Here is a tiny trained network, its code and every weight. The questions are about switching its units off for an input and a target symbol, where a switched-off unit gives its printed mean instead of its output.

import numpy as np


def w(rows, s, z=0):
    codes = np.array(rows[::2]) - 128.0
    scale = np.full(codes.shape[1], s)
    scale[-1] = z or s
    return codes * scale


def norm(h):
    return h / np.sqrt((h * h).mean(-1, keepdims=True) + 1e-5)


def softmax(a):
    e = np.exp(a - a.max(-1, keepdims=True))
    return e / e.sum(-1, keepdims=True)


def log_softmax(a):
    a = a - a.max(-1, keepdims=True)
    return a - np.log(np.exp(a).sum(-1, keepdims=True))


def net(x, mask):
    ids = ['ΓΘΨζπστ'.index(c) for c in x.split()]
    T = len(ids)
    res = E[ids] + P[:T]
    u = 0
    for l in range(2):
        r = norm(res)
        for j in range(3):
            rows = slice(4 * j, 4 * j + 4)
            q, k, v = (r @ M[l][rows].T for M in (Q, K, V))
            z = softmax(np.where(np.tri(T) > 0, q @ k.T / 4**0.5, -1e9)) @ v
            o = O[l][rows]
            res = res + np.where(mask[u + j], z, o[:, -1]) @ o[:, :-1]
        u += 3
    return log_softmax(norm(res)[-1] @ U[:, :-1].T + U[:, -1])


Q, K, V, O = {}, {}, {}, {}
E = w([
[204,134,103,118,211,88,131,135],'Γ',
[137,158,34,192,168,184,162,118],'Θ',
[180,62,61,133,128,216,105,93],'Ψ',
[92,203,95,5,103,121,115,86],'ζ',
[56,106,137,173,213,163,85,83],'π',
[130,133,179,175,65,173,113,109],'σ',
[206,148,76,196,95,160,104,227],'τ',
],0.017)
P = w([
[134,126,143,59,99,102,201,181],'0',
[170,158,75,254,77,137,86,75],'1',
[174,116,32,215,71,152,85,86],'2',
[181,115,34,184,87,149,77,107],'3',
[184,120,50,168,89,157,72,121],'4',
[182,111,58,147,98,164,68,126],'5',
[177,105,68,132,107,162,55,135],'6',
[170,106,88,118,129,160,53,138],'7',
[173,103,113,110,135,168,50,137],'8',
[158,54,111,53,125,171,39,140],'9',
[172,110,153,87,153,175,56,141],'10',
[161,117,164,73,168,176,67,143],'11',
[178,161,186,114,189,204,59,131],'12',
],0.0082)
Q[0] = w([
[124,142,103,133,75,177,170,114],'0.h1',
[133,1,63,153,88,186,167,157],'0.h1',
[101,106,116,139,151,136,148,48],'0.h1',
[65,125,160,128,85,38,63,166],'0.h1',
[148,102,141,193,187,96,179,104],'0.h2',
[69,133,71,135,170,215,144,117],'0.h2',
[103,110,177,126,127,90,167,136],'0.h2',
[198,81,172,119,152,171,121,75],'0.h2',
[172,195,115,97,105,182,87,108],'0.h3',
[89,182,152,138,85,162,181,108],'0.h3',
[116,152,157,133,145,183,120,150],'0.h3',
[142,151,106,67,141,146,89,141],'0.h3',
],0.0091)
K[0] = w([
[170,109,130,111,77,114,104,94],'0.h1',
[141,68,198,110,130,131,48,136],'0.h1',
[107,220,146,55,223,16,121,144],'0.h1',
[136,119,43,196,120,145,202,161],'0.h1',
[193,159,169,136,112,144,179,209],'0.h2',
[104,144,154,2,72,142,151,194],'0.h2',
[110,127,203,172,139,148,145,85],'0.h2',
[92,139,116,110,209,113,223,90],'0.h2',
[106,140,156,49,94,92,115,112],'0.h3',
[114,105,110,130,168,132,76,117],'0.h3',
[132,164,130,111,83,109,206,13],'0.h3',
[106,138,110,96,150,168,113,8],'0.h3',
],0.0068)
V[0] = w([
[148,40,156,93,106,126,191,133],'0.h1',
[152,125,142,122,78,190,100,130],'0.h1',
[176,137,113,154,76,188,172,133],'0.h1',
[150,237,130,44,147,117,143,137],'0.h1',
[162,232,121,119,34,146,142,154],'0.h2',
[99,109,103,97,189,170,117,148],'0.h2',
[227,131,105,179,87,165,86,151],'0.h2',
[147,85,172,80,57,113,150,142],'0.h2',
[49,144,160,125,150,103,194,179],'0.h3',
[55,159,134,88,31,136,161,139],'0.h3',
[138,180,142,50,102,45,28,82],'0.h3',
[27,198,14,1,64,93,102,166],'0.h3',
],0.0083)
O[0] = w([
[96,221,88,143,130,57,112,151,53],'0.h1',
[28,140,135,163,166,159,213,124,189],'0.h1',
[126,124,76,92,133,119,199,71,172],'0.h1',
[135,30,80,62,56,81,119,131,56],'0.h1',
[111,88,109,125,139,118,59,110,173],'0.h2',
[107,183,69,108,77,68,200,116,164],'0.h2',
[158,62,111,140,95,156,126,118,233],'0.h2',
[234,202,131,23,100,150,70,187,55],'0.h2',
[179,129,134,125,117,132,113,113,2],'0.h3',
[65,77,92,50,254,116,178,174,102],'0.h3',
[29,136,11,135,202,92,153,127,110],'0.h3',
[8,97,79,32,165,33,153,148,146],'0.h3',
],0.0072,0.0064)
Q[1] = w([
[67,162,188,30,144,41,74,194],'1.h1',
[148,74,61,130,150,181,138,117],'1.h1',
[44,112,73,136,245,167,119,100],'1.h1',
[153,124,135,174,86,204,146,127],'1.h1',
[58,168,145,117,136,153,157,36],'1.h2',
[133,97,96,79,153,91,142,182],'1.h2',
[111,144,209,94,109,158,76,223],'1.h2',
[109,171,129,66,116,55,189,131],'1.h2',
[147,87,208,195,172,186,54,139],'1.h3',
[125,158,160,68,140,80,60,247],'1.h3',
[166,105,134,188,91,141,151,46],'1.h3',
[102,97,145,148,143,170,83,172],'1.h3',
],0.012)
K[1] = w([
[200,122,177,213,111,158,94,118],'1.h1',
[117,119,121,41,131,107,169,151],'1.h1',
[165,163,148,101,71,101,158,157],'1.h1',
[59,140,91,117,117,75,121,135],'1.h1',
[140,154,160,17,78,109,178,144],'1.h2',
[158,108,171,173,118,147,153,168],'1.h2',
[102,140,119,139,76,162,56,78],'1.h2',
[206,110,108,129,53,162,131,95],'1.h2',
[190,152,144,79,80,181,134,117],'1.h3',
[166,132,136,185,111,152,5,53],'1.h3',
[140,155,116,74,130,74,157,139],'1.h3',
[189,149,210,183,122,150,188,115],'1.h3',
],0.015)
V[1] = w([
[146,189,149,152,192,131,44,193],'1.h1',
[131,188,110,150,86,44,111,31],'1.h1',
[110,68,147,210,76,105,157,136],'1.h1',
[152,82,120,99,135,60,75,171],'1.h1',
[157,183,136,79,100,197,86,142],'1.h2',
[173,111,134,154,130,176,178,118],'1.h2',
[72,158,127,219,170,151,143,200],'1.h2',
[139,49,189,122,251,117,188,152],'1.h2',
[91,43,150,99,88,106,130,133],'1.h3',
[156,132,133,113,119,101,144,38],'1.h3',
[63,177,140,55,121,142,165,115],'1.h3',
[181,156,134,38,96,137,110,75],'1.h3',
],0.012)
O[1] = w([
[70,109,101,205,144,169,157,180,24],'1.h1',
[175,92,59,170,183,99,54,15,66],'1.h1',
[229,59,132,117,44,101,187,65,134],'1.h1',
[179,123,185,138,163,172,168,108,28],'1.h1',
[48,124,140,114,140,159,82,151,150],'1.h2',
[166,95,101,40,92,74,103,197,254],'1.h2',
[76,137,45,212,51,92,199,87,184],'1.h2',
[192,188,242,155,65,40,99,167,137],'1.h2',
[187,149,203,49,72,142,138,124,104],'1.h3',
[171,129,109,46,124,93,52,115,125],'1.h3',
[106,255,111,98,62,88,129,149,99],'1.h3',
[80,174,88,32,166,134,54,187,134],'1.h3',
],0.0095,0.0055)
U = w([
[159,125,108,135,254,149,81,106,149],'Γ',
[206,117,152,85,69,26,106,114,210],'Θ',
[65,165,13,45,96,64,48,134,4],'Ψ',
[94,197,155,86,137,135,209,50,142],'ζ',
[99,70,63,201,90,76,179,109,126],'π',
[88,146,146,133,103,133,104,226,213],'σ',
[132,45,167,88,82,195,215,143,35],'τ',
],0.011,0.003)

Each question gives the input, a string of symbols that net reads in full, and the target symbol t.
The units are the heads (4 rows each of Q, K, V and O). Each row of codes is followed by its name. A weight is (code - 128) times the scale printed after its matrix; where a second scale follows, it is the last column's (O and U).
mask holds one flag per head, layer by layer. A switched-off head (its flag False) gives its mean, the last column of its rows in O, instead of its output. The means were averaged over made-up inputs and are rounded, as every weight is.
A unit's drop is (log p(t) with every unit on - log p(t) with that unit switched off) / (log p(t) with every unit on - log p(t) with every unit switched off).
The circuit of an input: a set's keep is (log p(t) with only the set's units on - log p(t) with every unit switched off) / (log p(t) with every unit on - log p(t) with every unit switched off). Starting from all 6 units, units are removed one at a time, each time the one whose removal leaves the highest keep (on an exact tie, the one counted first), for as long as the keep stays at least 0.8.
circuit, biggest first: the units of the circuit, biggest drop first
most important unit: the unit with the biggest drop
which heads matter: for each layer, one digit per head in row order, 1 if its drop is at least 0.15 and else 0, layers parted by /
input τ τ Ψ Θ Θ Γ π σ Γ Θ Θ, target τ: circuit, biggest first : [1.h1]
input Γ Θ π σ Θ Γ ζ ζ Γ Θ, target Γ: circuit, biggest first : [1.h1 0.h1 0.h3 1.h2]
input Θ π Θ Θ ζ Γ π Ψ, target Γ: which heads matter : 101 / 110
input Θ Γ π τ Γ Ψ π Ψ, target Θ: circuit, biggest first : [1.h1 0.h1]
input Θ π π π τ, target Θ: circuit, biggest first : [0.h1 1.h1]
input Θ π Θ ζ σ π Γ, target Θ: which heads matter : 000 / 010
input Ψ Θ σ π τ Θ, target Ψ: circuit, biggest first : [0.h1 1.h1]
input π τ Ψ Γ Θ Ψ τ σ Γ Ψ, target π: which heads matter : 110 / 000
input Γ ζ Θ Ψ π Θ τ Ψ π Ψ τ, target π: which heads matter : 001 / 000
input Θ ζ π ζ Ψ Θ Γ Ψ π, target Θ: circuit, biggest first : [0.h3 1.h1 0.h1]
input σ Θ Γ Θ π Θ, target σ: which heads matter : 011 / 100
input σ Ψ ζ Γ τ π π Θ σ Ψ, target ζ: circuit, biggest first : [0.h3 1.h3 0.h1 1.h1]
input τ Γ σ Γ σ σ Θ τ ζ ζ π Θ, target τ: which heads matter : 111 / 101
input Θ ζ Γ π π π σ τ τ σ π Θ Θ, target ζ: most important unit : 0.h3
input ζ Θ Ψ, target Ψ: which heads matter : 110 / 001
input τ Θ ζ ζ π π, target τ: circuit, biggest first : [0.h3 1.h1]
input π ζ Θ Γ ζ σ Θ σ, target π: which heads matter : 011 / 100
input σ Γ π Ψ Θ Γ, target σ: which heads matter : 011 / 100
input τ π π Θ Ψ π π Ψ τ π π, target τ: which heads matter : 000 / 100
input ζ Θ Θ σ Θ Ψ Θ Γ σ ζ, target ζ: which heads matter : 001 / 011
input Θ π π π π Θ σ Γ Ψ Θ Γ π σ, target Θ: most important unit : 0.h1
input Γ Θ σ, target Γ: which heads matter : 100 / 000
input Γ σ π π π π π, target Γ: which heads matter : 100 / 100
input Γ σ π σ π τ ζ π Θ π π σ, target ζ: circuit, biggest first : [0.h3 1.h2]
input π σ τ π τ τ ζ π ζ σ, target π: circuit, biggest first : [0.h3 1.h1]
input Γ σ π Ψ Ψ π π Θ π Γ, target Γ: circuit, biggest first : [0.h1 1.h1]
input Γ Θ π Ψ Θ ζ π Ψ ζ, target Γ: which heads matter : 100 / 010
